Each row has two labels, one from each of two sets.
[-32  -6  -2   2 -16  -7   5  -3   7   8  -1  -5   3   0   5  -5  -2  -4
 -15  -7  -9   5  -1   4  -5  -5   2   9  10  -4   6   2   2  11  -1   6
   6  -5 -11   6  -1  -2 -11   6   4  -1 -11   0   4   7  -3 -11   4   1
   0 -12  -5  -4   0 -20  -3  -3   3  -2   2   4  -1  -5   3  -8  12   8
   5  -3   0  -4  -2  -8  -2  -3  -4  -7  -2   4 -13   2  -7  -4  -4  -5
  -3  -3   4   4   8   7  -2  -2 -18  10   4   5   1  -9  -4   2   1   2
  -2   4  -4   7   6  -2   1 -17  -1   8  -1  -2  -1   2   6   4   6  -2
  -2  -4  -1  -5  14   3   0  -9   0  -5  -2  -2   4 -12  -1]  (60), [71]
[  1   0  -3  -2   6  -1  -7   1  -2  -3   2  -5  -8   3  -5   7   9  -1
   8   1   9   2  -4   0   0   1   1   1   9  16   1  -2   1  15  10   8
   4   3  -3 -12  -4  -7   4   5   2   9   4   7   1   9  -1   4   7   2
   0   8   0  -8   9   5  -2   5   4   2  -5   4   1  -3  -4   5   9  -4
   7  -1  11  -6   1  13   0   1  -3  -9   4  -9  -8   2  -1  -3  -3  -1
   0 -11  -4   2   6   6  -2   8  -5 -26  -5   5  -4  -7  -5  -8  -4   1
  -9   3  -3  -4   4  -5   3   6  -7  -5   0  -1   2  -2   3   7 -18 -10
   7   1   5  -2   2   2   3  14  -1  -3   1   6  -3  -4   7]  (64), [71]
[ -3  -2  -7   1 -27  -7   1   1   2   7   5  -8   5  10   8  -6   1  -3
 -22  -6  -3  12 -10   2  -9 -11   7  12  11  -3   4   2  12   3  -1  13
  -2  -3 -31  11  -3 -12  -9  16  -1   5 -20   0  -1   6   3  -9  12   0
   3  -3   0   0  -6 -16  -1  -3   6   7   3   3   7  12  -1 -12  17  -4
   4   5  -1  14  14 -12  -8 -21   1  -6   1  -7 -12   0  -6   0  -2   3
  -5   3  -6   2  11   8   0   6   0  -8  -3   5  -5  -2   2  10   0   5
  -4   2  -6  -2  10  -7   1 -19  -2  10  -1  -2  -1  -1   6   8  -6  -6
  -4 -10   1  -7  14   8   1   4   2  -4  -6  -7  -5 -11  -1]  (60), [70]
[  4   2   3   0 -17 -15   8  -8   5 -16   1  -6   1  -3 -14 -13   3   5
  -4  -6  -4   5  -6  -1 -11  -4 -15   8   5   1   1  -3  -3   3  -2   1
   3  -8  39  -2  15  -8 -16  17   6  -5  -3  -1   0  -4  -6  -5   1  -3
   3  -3   0  16  -1 -17   2   3  -4   8   9   9  -6   6   6  -4   3   7
  -4 -11  -5   1  -1 -13   4   3   6  -5   6   6  -1  -3   1   0  -1   6
  -2   5   9   2   9  11   3   0   2  22  14   1   0  -2  -2  28 -16   4
  -3  -9  -5  11   8  -4  -2 -12  10   2   0  -2   2   1   0  -7  14  -6
  -5  -6  16   3  20   1   2   4   3  -5   4 -10  -6  -1  -2]  (63), [70]
[ -6   6  -4   7  -1  14  -1  16   6  -1  -2  -8   0  -1   3  -1  -1  -7
  -5   1 -13  -1   5  -3   0   1  -6  -1 -10  -4  -2   3   7   5  -7   7
  -7  -3 -36   0 -13  -6  -2  -6  -2   2  -4  -4   3   3   8  -4  -6  -1
  -4  -2   0  -5  -6  -1  -3  -4   2  -2   3  -5   7   2  -3  -9   6   1
  -4  12  -5  -7   5  -1 -16 -11   2  -2 -11  -7  -9  -8  -7  -1  -3   6
   3   1   5  11   0  -2   2  -1  -2  -2  -4   5  -1   2  16  -2   5  -6
   5   2  -2   2  -5  12  -5  -1   7   1   0   4  -7   6  -1   3   7   2
  -1 -16  -8  -5 -10  -5  -4  -5  -3  -1  -4  -1   7   0   4]  (63), [71]
[-14  -2  -4  -5 -39  -9   3  12  -2   7  10 -11   9   6  15  -7   6  -8
 -54  -5  -4  40 -11   6 -15 -26  42  37  17 -29  18  10  11 -12  -9  13
 -16  -7 -54  19 -36  -9 -11  45  -1  19 -12  -4  -5   4  15 -14  11   7
   0  -9  -5 -16  -3 -18  -2 -25  17  31 -22  -4  13  18  -6 -25  13  13
  -5  19   7 -10 -19 -24 -37 -31 -41 -11 -16  -9 -23   3 -22  12   5   3
   8   6   1   0   5  20   8   6  -3 -52 -15   1 -11  22  11  -9  -3   3
 -16   6  -9 -17   9  -6  -2 -17 -11  15   0  -8  -8   1 -11  32 -22   4
  -3 -47 -14  -6   4  -2   1  -2   4   7 -12  -3  13 -28   0]  (60), [70]
[  1   0  -5   6  -9  12   3   8  11   4   0 -20  -5  -2  19  -9  -4  -2
   9  -1  -6  -5   0  -8   0   0  -9   0  -3  -4  -2   6  14  -6  -5   8
   1   8 -53  12  -6  -8 -14 -10  -8   1  -5  -7  -7  -2   0  -1  19  -2
  -2   6   1  -8  -8  -5   3  -8  13  -9   3   7   3   5  -5  -6 -10   7
   7  12  -4   2  10  -1 -22 -11  -1  16  -1  -7  -8  -3  -5   0  -3   2
   3  -1  -5  10 -13 -11   2  -7   2  12   0   4   6  -4  14   8  -9   6
  -3   2  -1   2  -3  19  -5  -2   4   4  -3   7 -14   0   2  -8  17   1
  -1  -7  -4  -6  -1   2   0 -13  -6   4   5 -10   2  -1  12]  (63), [71]
[ -1   2   3   3 -10  -1   6   5  -4   8   5  -4   9   3   6  -5   5  -4
 -16  -2  -2   3  -1  -1  -5 -10  17  11   2 -17   5  -3   1  -9  -2   3
  -3  -9 -22  12  -4  -1 -10  15   2  -2  -7  -2  -1   1  -4  -8   3   1
   5   2  -1  -7  -4 -10   2 -15   3   9 -15   4   4   8  -9  -3   0   6
  -3  14  -2  -1  -6 -11  -1  -8   2   0  -2  -1   2  -1   2   4  -1  -2
   0   3   7  -4  -2   1   5  -4  -3  -7  -2  -7   2   0  -2   3   1   7
  -4   0  -4  -3   2   2   8  -2  -4   6   1  -3  -3   5  -2   5  -3  10
  -4 -15  -5  -5   3  -3  -1  -4   0   4   0  -1   4  -6   4]  (63), [70]
[ -8  -4 -10   5 -21   0   4  15   7   5   2 -17   6   3   6  -1  -3  -5
 -22   0  -7  18  -7   2  -8 -14  13   2  11 -12   8  -4  16  -4  -2  17
  -8   5 -54  18 -21 -21  -8  13  -8  12  -7  -4  -9  -1   9 -13  22  10
  -2   1  -5  -8  -6 -17   2 -23  11   9  -2  -4   9  17  -4 -31  13  10
   2  16   9   1   3  -9 -16 -21  -1  -1  -3 -12 -19  -6 -12   4  -4   0
  10  -3 -11  10   2   2   2   2  -1 -18 -13   3  -6  13   5   6   7  -6
 -13   3 -11  -3   8   8  -3 -20  -3  14   2  -1 -13  -2  -1  11 -10  -6
   3 -28  -6 -10  -2  -3   2  -8   1   3  -7  -7   5 -16   5]  (60), [71]
[ -2   0   0  -7 -26 -17   9   1   0   5   5 -11   3  10   6  -8   1   0
 -28  -4   5  27  -7   0 -13 -13  -4  21  12 -16   1  -9   5  -8  -8  10
  -4  -9   5   7  -1 -15  -6  29  -8  -8  -9  -2  -3  -5   4 -14   9   9
   0  -4  -4   4   0 -21   3 -14  16  16  -4   8   7  10   3 -11   2   9
  -8   8  -2  -1  -4 -15   2  -7  -7  -2  -3  -3  -8   3  -5   2   0   3
   2   6   3   2   5   8   8   1   6  -6   4   2  -8   8  -3  19   2   3
  -2  -4 -12  -2   7  -4   0 -23  -6   6  -2  -6  -5   3  -3  11   5  -8
   2 -18   0   2   8   1   4   1   1   3  -3  -5  -2  -7   1]  (63), [70]
[  1  -1   3   2 -13  -8   2   5  14   4  -2 -12  -6   4   8  -7   0   3
  -2  -1  -2   4  -3  -2  -2  -5 -10   4   4  -5  -2   5   4  -6   6   4
   3  -8  -4   7   1 -10 -13   5  -3  -3  -5  -6 -14   2   0 -10  11  -4
  -3   7  -2   1  -6 -12   6  -9  -8  -2   1  -7   3   2  -1   0  -5   3
  -2   3 -13   0   7 -11  -9   0  -5   7  -6   0   9  -1  -2  10   4   6
  -9   1   9   1   5  -1   7  -2   5  -6   7   6   4  -6  12  14   2  -1
   9  -1   2   8   5   9  -8 -13  12   4  -1   4  -5   2   4  -5  20  -3
   1  -4   2   9   4  -2   3  -8  -7  -2  -1  -8   0  -2   4]  (63), [80]
[  4  -3   1  -6 -33  -6   6 -12  -2   5   7 -14  11   9   5  -5   9   0
 -40 -10  -1  22 -10   0 -12 -14  13  12  12 -15   3  -4  -1   5  -6  10
   7  -6  -9  17   0   2 -14  29   5   2 -14   8  -3   3   4  -9   8   0
   5 -11   0   0   4 -28  -3 -12   9  11  -8   7   8   7  -3 -11  25  10
  -2 -10   6   0 -10 -17  -5  -7  -4  -7   4  -1  -2   1  -7  -2   2   7
  -9  -9   1   5  12  10   6   1   2 -11   2  -1  -7  -5  -1   8   1   4
 -12   0 -13   7  11 -15  -1 -25  -5  14  -4  -9  -9   2   6  13  -5   0
  -5 -14   4   1  32   5   9   6   1  -5  -6  -3  -2 -16  -5]  (60), [70]
[  5   1   2   0  -5  -6  -4  -9  12   2   0 -13  -1  -1  13  -5  -2   3
  12  -6   6  -8  -4  -1   0  -7 -22   1   7  14  -6   6   2  11   3  -5
  13   3  12   9  21  -4 -10  -3  -6  -5   0   4   2  -1  -4  -7   1   3
   1  14   2   6   0  -8   6   5 -10  -5  13   6 -12   1  -5  -2  -1   5
   2 -20   0  -6  10   0  -6   7  -4   0   9   2  10  -6  15  -3  -2   4
  -4  -7  -5   6  -5 -14   4  -2  -8  18  12   9   7 -21   2  28  -2   3
  -5  -8  -9  11  12   4   1 -18   2  -3  -2   6   3   1  10  -9  16  -6
  -1  13  14  -1  16   1   4  -6   0  -9   4 -12  -9   1 -10]  (60), [80]
[  4   0   2  -2 -21  -2   5 -12  10   5   1  -8   5   0  10 -12   1   0
 -10   1  -4  11  -4   5 -10 -10   5   3   7 -15   0  -6   2 -12 -12   1
  -9   2 -10  10   2  -7 -11   9 -13  -3 -12  -1  -1  -9  -1 -14   2  -2
  -4  -3   0  -1 -11 -18   3 -17  -3   7   1  -5   1  12   0 -13 -11   8
 -10  14  -3   1   4 -16  -8 -11  -3   4 -11  -1  -1  -4   3   0   4   0
   4  11  -5   6  -5  -1   0 -11   4  16   5  -2  -1   3   9  23   2  -1
  -5   2  -3   6   3  12  -5 -15   4  10   1  -6  -5  -1   4   1  11   6
  -2 -12  -2  -3   0  -2  -3  -5 -19  -2  -2  -8   4  -6   5]  (63), [70]
[  0  -4  -5   1 -13 -11   8  -4   8   3   1 -14   2   3  -1 -11   3   0
  -1   2   4  12 -18  -6  -9  -9 -13   8  15   8  -1   2   4  14   1   7
  12  -2   2  20  11 -17 -12  13  -5   3  -5   2  -1   8  -1  -5   6 -12
  -1  10   9   8   2 -15   1  -5  -1   4  -9   1  -5   4   3  -4   5   7
   1  -4   4   0   3  -3  -3  -3  -4 -10   4  -1  -2   7  -7  -3  -1   1
  -4  -5 -15   5   7  11   6   1   1   2   7   4  -1  -6  -1  14   3   7
  -7  -7  -9   5  10  -9 -12  -9   2   3  -3  -1   7  -2   4  -4   5 -14
  -3  -6  12   0  12   3   7  -1   5 -10   6  -1  -7  -2 -14]  (60), [80]
[  5   0   8   5  -2   4  -1  -5  13   5  -3 -20  -4   0   7  -1  -1   4
  15   0  -1 -13  -4  -2   6  17 -30  -1   4  20  -7  10   9  19   6   2
  16   6 -23   0  12 -11 -13 -10  -4  -8   0   2   0   9  -7  -6   8  -4
   1  14   0   2   4   0   6  11  -7 -11  18  -3  -3  -2  -4  -1  -4   2
  10  -2  -9   1  12   7  -3   2  -3   6  12  -2   3  -3   5  -8  -2   1
  -6 -13  -4   4   0  -9  -8   0  -1  11   9   8   4 -19   7   3  -3   0
  -4  -1 -14  18   5  11  -3 -12  -5   8  -4  10  -4  -1   8 -13  15 -13
   5   9  12   2  13   4   1  -6   5 -19  18  -8  -7   4   2]  (60), [80]
[ -2  -4   0   1  -8  -4   1  -1   7  -1   3 -17  -4   1   0 -11   0 -17
  11  -3   5   8  -9  -2  -4 -15  -8   9  15  11  -2   3   0  26   6   6
  10   2  13   4 -12 -17  -8  13  -3   6   0   2  -1   3   2 -16   5  -2
   4   7   1  11   7  -9   7  -7 -11   2   0   8  -2   3   0   4  -1   4
  -6  -7   4  -3   5  -8  -8   7  -2 -12   8   0   3   0   1   3  -6   0
 -13 -10  -4  -2   2   9  11   5   6   3   7  12  -3  -2   0   9   6   0
  -7  -4  -6   8  10  -6   0  -4   2   2   1   2   3   0 -12  -2  14 -17
   1   0  19  -2   3   3   5  -8  -1  -8  10  -7  -6  -4  -4]  (60), [80]
[ -6   8 -14  -2  -4   0   2   1  -4  -5  -1  -2 -14   0  -6   1  -2   4
   1 -11  11  18  -5   1  -6 -19  -4   5  18  17   4  -7  -8  11   9   0
   6  -2   7   2  -3 -11   6  -3   7   6   1  23   5   4  -1   7 -13   1
  -2   5   6   0  14   9  -3  -8   0  12  -1  16   0  -6   1   7   8   1
   5  -3   7  -4  -6   9   3   6  -3 -18   2   2  -3   9   2   0   5  -7
   8  -5  -1  -3   6  13  -1   6   1 -10  12  -8  -5  18 -10  -8   9   4
 -26   0  -1 -10   7 -13   2   5 -18   1   1 -10   5   4  -2  12 -18 -10
   5 -14   7   0   1   6  -3  -3  -4   3   6  13  -7 -14  -7]  (64), [80]
[  0  -6 -11   1   6  14  -3  -6   3   3  -1  -3  -4  -5  -6   0   1   1
   8  -1   6  -5   1   2   7  -1   3  -5   2   2  -4   7  -3   8   8  -8
   3   9 -17   6   8   7   4 -10   7   0  -3   6  11   3  -9  10   0  -2
   5   3   0 -10   4   9  -3   6   3  -5   5   0   1  -6  -3  11  10   0
  12  -3   7  -4   2   6  -4  10   7  -1  11   0  -1   1   3  -9  -4   6
   0  -5  -4  -5  -7  -2 -17   2   1  -5   4  -4   1  -4  -4 -11  -1  12
  -8   2   4 -15   3  -8   3   0 -14   4  -1   2   3  -7   3   6 -12 -31
   0  20   1  -5 -44   1   2   0   3   0   4   5 -16   0   8]  (64), [71]
[  2  -1   8  -2 -18  -8   4  -1   2   3   3   0  -3   0   0  -7   4   1
 -16  -2   2   6  -2   0  -4 -11   2   7   7  -8   4  -2   4  -2  -4   2
   2  -7  10   6  10  -5 -11  13  -8   0  -4  -1   4  -6   8  -2  -3   0
   4  -1   2   4  -5 -15   3 -12  -4   7  -3   2  -2  -5   0  -4  -1   4
  -6  -6   0  -5  -1 -12   3  -7  -3  23  -5   5   2  -1  -2   0   2  10
  -3  -3   2  -1   0  13   9   1   2   5  -3  -7  -1  -2   6  19  -2   3
  -3  -3  -4   5   5  -1   3 -21   7   7  -3  -5  -1   3   3   6   8   4
  -1  -3   9   9   9   3   3  -3   1  -5   9 -10   3  -5  -1]  (63), [70]

Each row has two labels, one from each of two sets.
[ -5   3   0   1   0  -1  -3   1   8   4  -6  10  -3   6   0 -12   7  -1
   3   1  -5   7  -1  -4  -9   2   0   7  -5   5 -20   1  -5  -3   3  -2
  -5   5   0  -8   9   5  -1   4   2  -5   2   2  -3 -14  -1   0   0   1
   2  -2 -12 -12  -2  -1  -3  -6   8   6   5  -4  -3  -4  -7  -3   3  -6
   2   1   3   3   1  -4   6   7  -5  -9   3   3   1  -7  -4   6   2  -1
  -5  10   3   3   1  -1  11  -5  -8  -4   0   4   8   2   5  -3   1   1
  -4   2  -2  -3   8   5   1   5   1 -12  -8  -8   0   1  -8   1   4  -6
  -3   1  -7  -6  -4  -8  -1  -1   0   2   0  -1   2  -4  -1]  G, FD
[  3   3   5   7   1  -2   1  -3   7  10  -7  -3   1   4  -5   4   4   7
   5  -6   3   4   1  -6  -3  12   6  10 -10  10   8   0  -2   3   5   4
  -2   0   0  -9  14   3  -2   4   4  -7  -1   2  -1 -11  -5  -3   1  -2
   2   6   0  -1  -1  -5   8 -11   6   0   5  -8  -4  -8   7  -2  -5  -9
   9   0  10   1   4  -7  14  -4  -4  -8   6  18   7  -1   2  -2   4  -4
   0   6   5  -4  -2 -16  11  -4  -6 -11  -2   2   7  -4   4  -1   7  -1
  -3  -1 -14  -4   8  13   6   5  -2  -6   4 -11   2  -6  -5  -1   9  -2
  -2   3   1  -2  -2  -3  -2   0   0   0  -7   9   1  -3  -8]  G, SZ
[ -2   2  -3   7   6   2  -4   3   6   9  -2   1  -3   5  -6   5  -6  -4
   3  -3  -2   7   1  -3  -6  -8   4   4 -11   9  -8  -4  -9   3   6   1
  -5   3   3  -4   7   4  -7  -3  -1   0   0 -10  -1 -23  -2  -4   7   0
  -7   9  -1  14  -6  -3   1  -4   8  -1  -2  -2  -4  -7   5  -5   6   1
   6  -3  10   8   6  -3   7 -11   4 -12   9   7  -4   0  -3  -3   1   1
   5   4  -1  -6  -3  -7   8  -7 -10  -8  -5   5   6   1   5  -9   7  -4
  -5   2  -1  -2   2  12  -1  -1  -1   1   0  -4   1  -3  -6   3   7  -1
   3   6  -6   0   1  -1   3   3   0  -1 -11   3   4  -8  -7]  G, SZ
[  1   8   2   3  -2   1   1   0  13   5  -5 -14   3  -6  -7  -1   0  11
   4  -1   6   1  -2  -8  -1  -2   3   5  -5   8   4  -6  -1  -1  12  -2
  -1   0  -2   3   2   4  -3   0   3  -9  -2   0  -2 -11  -1  -6   7   0
  -5   5   8   2 -13  -7   3 -10   3   1   1  -1   4  -6   1   2  -7  -6
   8  -1   1   1   1  -7  13  -5   5 -11   2  16   0   4  -4   2  11  -3
  11   7   9  -7  -8   1  -3   2   1 -10  -1  -3  -4 -12   6  -2   0  -8
  -7   0 -10  -1  -4  10   4  -1   1  -3  -2 -10   8  -3   5  -5   0  -2
   1   8   1  -2  -1  -1  -3   1  -2  -4  -6   9  -4  -5  -9]  G, SB
[  0   2   3   7   3   3   2   1   9   5  -2  -9  -1  -5   0   2   0   8
  -4  -4   4   4  -1   0  -1   3   4   7  -2   7  -1  -3  -3   1   6  -5
  -3  -4  -1  -1   3   8   1   4   4  -9   0  -3   4 -16  -1  -8   3   0
  -1   2   3   5  -5  -5   3  -4   4   2   3   2  -1  -5  -1  -2  -2   0
   6  -3   8   6   9  -4  11  -7   4  -9   4  13  -1   1  -3   1   1  -6
  10   4   5  -3  -6  -4   4  -2   5  -9   0   0  -4  -7   4   5   2   1
  -3   0  -4  -3  -2   7   2  -1   3   1   1  -3  10  -3  11   0   4  -2
  -2   8  -3   2  -2  -2  -4  -4  -2  -4  -4   7  -4  -7  -7]  G, SB
[  4   5   3   1  -6   6  -7  -4   3   0  -5   7  -2   7  -1  -3   3  -1
   1  -6  -3   6   0  -3  -8   1   5   2 -10   4   5   2  -4   0  -5  -7
  -3   1  -8  -2   7   2  -4   8  -1  -6   3  -1  -2 -11  -3  -1   2   0
   0   3  -6   4  -7  -3  -3  -3   8   2   3  -4   3  -6   0  -1  -3  -4
   2   2   5   1   3  -4   9  -2  -4  -7   5   2   2  -1   3  -2   4  -1
  -2   3   5   3   1  -5  12  -4 -12  -3  -2   5   6  -1   0  -2   6   2
  -6  -2  -7  -7   9   7   0   2  -2  -2   4  -7  -6   4 -14   4   2  -2
   2   1  -8  -3  -2  -4   0   1   5   5   0   0   0  -7  -2]  G, FD
